Small tables with named rows and columns. After each table, cells are looked up by row and column.

Tubu.tsv
	Razurik	Ziv
Boroka	19.5	29.7
Ponunul	6.3	90.9
Gudidoz	7.7	-77.2
Rog	30.0	66.3

What is the Razurik of Ponunul in Tubu?
6.3
What is the Razurik of Boroka in Tubu?
19.5
What is the Ziv of Gudidoz in Tubu?
-77.2
What is the Razurik of Gudidoz in Tubu?
7.7
What is the Ziv of Boroka in Tubu?
29.7
What is the Ziv of Rog in Tubu?
66.3
What is the Ziv of Ponunul in Tubu?
90.9
What is the Razurik of Rog in Tubu?
30.0

Table Nipome
cols = Num, Zas
Tal: [107, 45]
Vune: [49, 92]
Kazu: [176, 88]
Mada: [34, 120]
Fozepo: [53, 52]
Roba: [85, 91]
Ditul: [128, 113]
Dut: [93, 101]
Mizukuf: [114, 211]
Sepa: [112, 116]
Dazo: [149, 134]

Dazo, Num: 149
Tal, Zas: 45
Mizukuf, Zas: 211
Mizukuf, Num: 114
Roba, Num: 85
Dut, Num: 93
Ditul, Num: 128
Ditul, Zas: 113
Tal, Num: 107
Dut, Zas: 101
Sepa, Zas: 116
Vune, Zas: 92
Kazu, Num: 176
Fozepo, Zas: 52
Fozepo, Num: 53
Mada, Num: 34
Sepa, Num: 112
Roba, Zas: 91

Lelepab =
|  | Diri | Fal | Puviga | Lerok | Tesus | Foso | Mafutop |
|---|---|---|---|---|---|---|---|
| Gul | 65 | 44 | 19 | -57 | -28 | -2 | -28 |
| Leg | 81 | 27 | 2 | -57 | -31 | 66 | -32 |
| Ruron | 20 | -18 | 5 | -86 | -23 | -26 | -56 |
| Kir | 33 | -32 | -34 | -40 | -31 | -11 | -8 |
| Kete | -49 | -81 | 48 | 48 | -10 | 79 | 64 |
| Nefek | 39 | -78 | 59 | 73 | -20 | 14 | 44 |

What is the Lerok of Leg in Lelepab? -57
What is the Tesus of Ruron in Lelepab? -23
What is the Lerok of Kete in Lelepab? 48
What is the Puviga of Kete in Lelepab? 48
What is the Foso of Gul in Lelepab? -2
What is the Puviga of Gul in Lelepab? 19
What is the Mafutop of Kir in Lelepab? -8
What is the Puviga of Ruron in Lelepab? 5
What is the Fal of Kete in Lelepab? -81
What is the Diri of Kir in Lelepab? 33
What is the Tesus of Kir in Lelepab? -31
What is the Fal of Ruron in Lelepab? -18
What is the Diri of Gul in Lelepab? 65
What is the Tesus of Leg in Lelepab? -31
What is the Lerok of Kir in Lelepab? -40
What is the Foso of Ruron in Lelepab? -26
What is the Fal of Gul in Lelepab? 44
What is the Mafutop of Nefek in Lelepab? 44
What is the Foso of Kir in Lelepab? -11

Zired:
	Kameg	Liv	Kofova
Digi	4613	4970	5153
Zifa	5120	4951	3601
Lepefe	5645	4468	4705
Potilum	6899	6537	3923
Mik	6552	5007	3873
Vava	4665	4899	5218
Keta	4973	5209	4443
Munol	7615	7896	1893

What is the Liv of Lepefe in Zired? 4468
What is the Liv of Zifa in Zired? 4951
What is the Kofova of Zifa in Zired? 3601
What is the Kofova of Keta in Zired? 4443
What is the Liv of Potilum in Zired? 6537
What is the Liv of Digi in Zired? 4970
What is the Kofova of Lepefe in Zired? 4705
What is the Liv of Munol in Zired? 7896
What is the Kameg of Keta in Zired? 4973
What is the Kofova of Munol in Zired? 1893
What is the Kameg of Zifa in Zired? 5120
What is the Kameg of Vava in Zired? 4665
What is the Kameg of Potilum in Zired? 6899

Table Lif
columns: Bab, Fusuze, Bag, Tiv, Kofud
Fuv: [101, 88, 110, 101, 95]
Vupapig: [65, 153, 22, 66, 120]
Tor: [117, 124, 113, 116, 120]
Nutel: [134, 138, 170, 133, 141]
Salan: [96, 99, 95, 96, 98]
Tivil: [70, 151, 33, 70, 115]
Ratav: [33, 0, 19, 61, 66]
Safov: [133, 149, 172, 133, 144]
Vozi: [124, 126, 120, 126, 129]
Kopiziz: [100, 104, 99, 100, 101]
Musizez: [113, 116, 113, 114, 116]
Nafa: [123, 123, 121, 124, 126]
Fofin: [106, 108, 121, 107, 112]
Lizuz: [174, 207, 184, 146, 136]

Fusuze of Musizez = 116
Bag of Musizez = 113
Tiv of Fofin = 107
Kofud of Safov = 144
Kofud of Vupapig = 120
Bag of Vupapig = 22
Bag of Vozi = 120
Bag of Fofin = 121
Kofud of Kopiziz = 101
Kofud of Fuv = 95
Bag of Safov = 172

